Below is a small trained network, with its code and all its weights. Each question gives an input and a class and asks what happens when units are switched off, that is, made to give their printed mean instead of their output.

import numpy as np


def w(rows, s, z=0):
    codes = np.array(rows[::2]) - 128.0
    scale = np.full(codes.shape[1], s)
    scale[-1] = z or s
    return codes * scale


def f(y):
    return y / 2 * (1 + np.tanh(0.7978845608 * (y + 0.044715 * y**3)))


def log_softmax(a):
    a = a - a.max(-1, keepdims=True)
    return a - np.log(np.exp(a).sum(-1, keepdims=True))


def net(x, mask):
    res = np.array(x, float).reshape(1, 2) / 4 @ E
    y = f(res @ A[0][:, :-1].T + A[0][:, -1])
    res = res + np.where(mask, y, B[0][:, -1]) @ B[0][:, :-1]
    return log_softmax(res[-1] @ U[:, :-1].T + U[:, -1])


A, B = {}, {}
E = w([
[113,209,178,23,216,186,87,124,157],'x0',
[79,68,109,143,123,81,107,84,248],'x1',
],0.014)
A[0] = w([
[68,105,116,111,132,132,115,77,187,144],'neuron 1',
[85,141,133,88,139,141,105,107,168,108],'neuron 2',
[129,159,160,101,173,167,133,134,114,139],'neuron 3',
[95,126,138,112,173,127,88,91,170,108],'neuron 4',
[167,109,123,142,118,112,149,159,94,183],'neuron 5',
[190,138,151,124,139,131,150,217,77,255],'neuron 6',
[167,98,114,159,108,153,187,164,83,204],'neuron 7',
[146,128,164,40,184,162,60,140,166,161],'neuron 8',
[185,160,113,139,119,126,157,177,80,200],'neuron 9',
[134,138,115,179,81,133,160,140,110,166],'neuron 10',
[147,172,153,101,156,160,106,149,84,149],'neuron 11',
[52,74,140,133,122,92,76,9,212,177],'neuron 12',
[90,91,89,185,74,94,167,91,163,149],'neuron 13',
[131,98,99,172,73,103,162,144,119,247],'neuron 14',
],0.012,0.0067)
B[0] = w([
[116,156,138,164,89,88,165,159,125,194],'neuron 1',
[65,167,170,130,98,135,144,133,133,176],'neuron 2',
[76,153,82,142,168,159,90,82,79,205],'neuron 3',
[76,148,153,141,100,156,184,154,123,179],'neuron 4',
[127,90,157,106,74,124,161,98,143,187],'neuron 5',
[131,94,114,79,128,226,105,10,145,238],'neuron 6',
[143,92,175,118,96,161,142,105,135,219],'neuron 7',
[41,170,124,129,115,168,125,144,106,246],'neuron 8',
[113,99,139,76,105,159,116,97,131,216],'neuron 9',
[172,121,156,131,90,126,169,125,139,197],'neuron 10',
[98,119,102,117,160,143,91,127,126,218],'neuron 11',
[145,165,95,165,117,81,139,199,170,254],'neuron 12',
[170,99,103,170,176,98,133,129,162,242],'neuron 13',
[196,87,127,135,139,98,157,111,151,245],'neuron 14',
],0.011,0.017)
U = w([
[152,82,230,89,70,163,150,80,132,251],'0',
[184,130,54,202,183,75,153,175,155,120],'1',
[65,153,36,109,254,170,16,89,97,85],'2',
[50,229,168,149,65,142,202,205,133,20],'3',
],0.0081,0.0024)

Each question gives the input, the list of numbers given to net, and the class t.
The units are the neurons (one row each of A and B). Each row of codes is followed by its name. A weight is (code - 128) times the scale printed after its matrix; where a second scale follows, it is the last column's (A, B and U).
mask holds one flag per neuron, in row order. A switched-off neuron (its flag False) gives its mean, the last column of its row in B, instead of its output. The means were averaged over made-up inputs and are rounded, as every weight is.
A unit's drop is (log p(t) with every unit on - log p(t) with that unit switched off) / (log p(t) with every unit on - log p(t) with every unit switched off).
The circuit of an input: a set's keep is (log p(t) with only the set's units on - log p(t) with every unit switched off) / (log p(t) with every unit on - log p(t) with every unit switched off). Starting from the 12 units with the biggest drops (on a tie, the unit counted first), units are removed one at a time, each time the one whose removal leaves the highest keep (on an exact tie, the one counted first), for as long as the keep stays at least 0.8.
circuit, biggest first: the units of the circuit, biggest drop first
k most important neurons: the k neurons with the biggest drops, biggest first
drop of u: that unit's drop, to one decimal
input [-5,1], class 1: circuit, biggest first	[neuron 13]
input [0,1], class 1: circuit, biggest first	[neuron 8; neuron 6]
input [-7,1], class 1: 2 most important neurons	[neuron 13; neuron 6]
input [1,-7], class 2: 2 most important neurons	[neuron 11; neuron 3]
input [1,2], class 3: 2 most important neurons	[neuron 13; neuron 14]
input [7,1], class 3: 3 most important neurons	[neuron 4; neuron 6; neuron 2]
input [1,1], class 3: 2 most important neurons	[neuron 6; neuron 13]
input [-8,2], class 1: drop of neuron 13	0.3
input [1,8], class 3: drop of neuron 2	0.2
input [1,0], class 2: drop of neuron 12	0.3
